Here is a tiny trained network, its code and every weight. The questions are about switching its units off for an input and a class, where a switched-off unit gives its printed mean instead of its output.

import numpy as np


def w(rows, s, z=0):
    codes = np.array(rows[::2]) - 128.0
    scale = np.full(codes.shape[1], s)
    scale[-1] = z or s
    return codes * scale


def f(y):
    return y / 2 * (1 + np.tanh(0.7978845608 * (y + 0.044715 * y**3)))


def log_softmax(a):
    a = a - a.max(-1, keepdims=True)
    return a - np.log(np.exp(a).sum(-1, keepdims=True))


def net(x, mask):
    res = np.array(x, float).reshape(1, 5) / 4 @ E
    y = f(res @ A[0][:, :-1].T + A[0][:, -1])
    res = res + np.where(mask, y, B[0][:, -1]) @ B[0][:, :-1]
    return log_softmax(res[-1] @ U[:, :-1].T + U[:, -1])


A, B = {}, {}
E = w([
[75,8,120,86],'x0',
[132,127,135,123],'x1',
[206,131,68,46],'x2',
[217,62,110,230],'x3',
[124,131,120,132],'x4',
],0.013)
A[0] = w([
[97,198,161,124,136],'n1',
[118,207,177,98,168],'n2',
[62,100,116,57,121],'n3',
[115,120,108,91,134],'n4',
[66,133,176,195,246],'n5',
[106,123,172,122,114],'n6',
[147,8,118,136,96],'n7',
[195,150,123,101,131],'n8',
[173,134,51,82,179],'n9',
[109,249,110,105,173],'n10',
[58,105,208,189,241],'n11',
[106,133,104,99,142],'n12',
[221,169,141,195,136],'n13',
[149,147,84,186,109],'n14',
[177,173,174,166,181],'n15',
[77,103,115,93,128],'n16',
[135,47,98,154,89],'n17',
],0.018,0.011)
B[0] = w([
[137,182,103,161,190],'n1',
[119,181,159,166,208],'n2',
[89,78,124,78,200],'n3',
[111,88,152,91,156],'n4',
[54,127,115,207,242],'n5',
[104,107,86,111,147],'n6',
[150,200,215,152,217],'n7',
[200,119,110,100,175],'n8',
[250,101,184,21,199],'n9',
[190,177,235,157,231],'n10',
[69,191,85,165,254],'n11',
[89,98,178,114,156],'n12',
[112,49,55,128,232],'n13',
[126,69,113,120,174],'n14',
[178,86,55,185,209],'n15',
[84,114,97,87,175],'n16',
[170,222,160,143,189],'n17',
],0.011,0.021)
U = w([
[110,210,152,210,252],'0',
[186,193,177,127,168],'1',
[103,100,44,202,12],'2',
[174,91,64,115,84],'3',
[10,172,60,83,127],'4',
[90,75,153,52,40],'5',
],0.013,0.0029)

Each question gives the input, the list of numbers given to net, and the class t.
The units are the neurons (one row each of A and B). Each row of codes is followed by its name. A weight is (code - 128) times the scale printed after its matrix; where a second scale follows, it is the last column's (A, B and U).
mask holds one flag per neuron, in row order. A switched-off neuron (its flag False) gives its mean, the last column of its row in B, instead of its output. The means were averaged over made-up inputs and are rounded, as every weight is.
A unit's drop is (log p(t) with every unit on - log p(t) with that unit switched off) / (log p(t) with every unit on - log p(t) with every unit switched off).
The circuit of an input: a set's keep is (log p(t) with only the set's units on - log p(t) with every unit switched off) / (log p(t) with every unit on - log p(t) with every unit switched off). Starting from the 12 units with the biggest drops (on a tie, the unit counted first), units are removed one at a time, each time the one whose removal leaves the highest keep (on an exact tie, the one counted first), for as long as the keep stays at least 0.8.
units of the circuit, in order: the units of the circuit, biggest drop first
unit that matters most: the unit with the biggest drop
k most important neurons: the k neurons with the biggest drops, biggest first
drop of u: that unit's drop, to one decimal
input [0,1,0,8,5], class 2: units of the circuit, in order : n13
input [1,2,-8,-1,-2], class 4: units of the circuit, in order : n10, n11
input [8,-6,3,1,7], class 1: 4 most important neurons : n7, n17, n13, n14
input [-1,-7,1,-1,4], class 1: 2 most important neurons : n11, n5
input [0,-4,-5,8,2], class 2: 3 most important neurons : n13, n10, n14
input [4,1,1,-2,-7], class 5: 2 most important neurons : n11, n5
input [-3,-5,1,0,6], class 1: 3 most important neurons : n11, n5, n10
input [1,1,-3,-8,-2], class 4: 2 most important neurons : n3, n16
input [1,4,5,-6,7], class 5: 2 most important neurons : n3, n7
input [-1,6,1,4,-3], class 3: 2 most important neurons : n5, n11
input [3,5,1,-3,-4], class 5: drop of n11 : 0.3
input [-7,2,5,2,-2], class 3: drop of n13 : 0.4
input [-6,0,5,0,1], class 1: drop of n10 : 3.8
input [1,6,-3,-4,-2], class 4: unit that matters most : n7
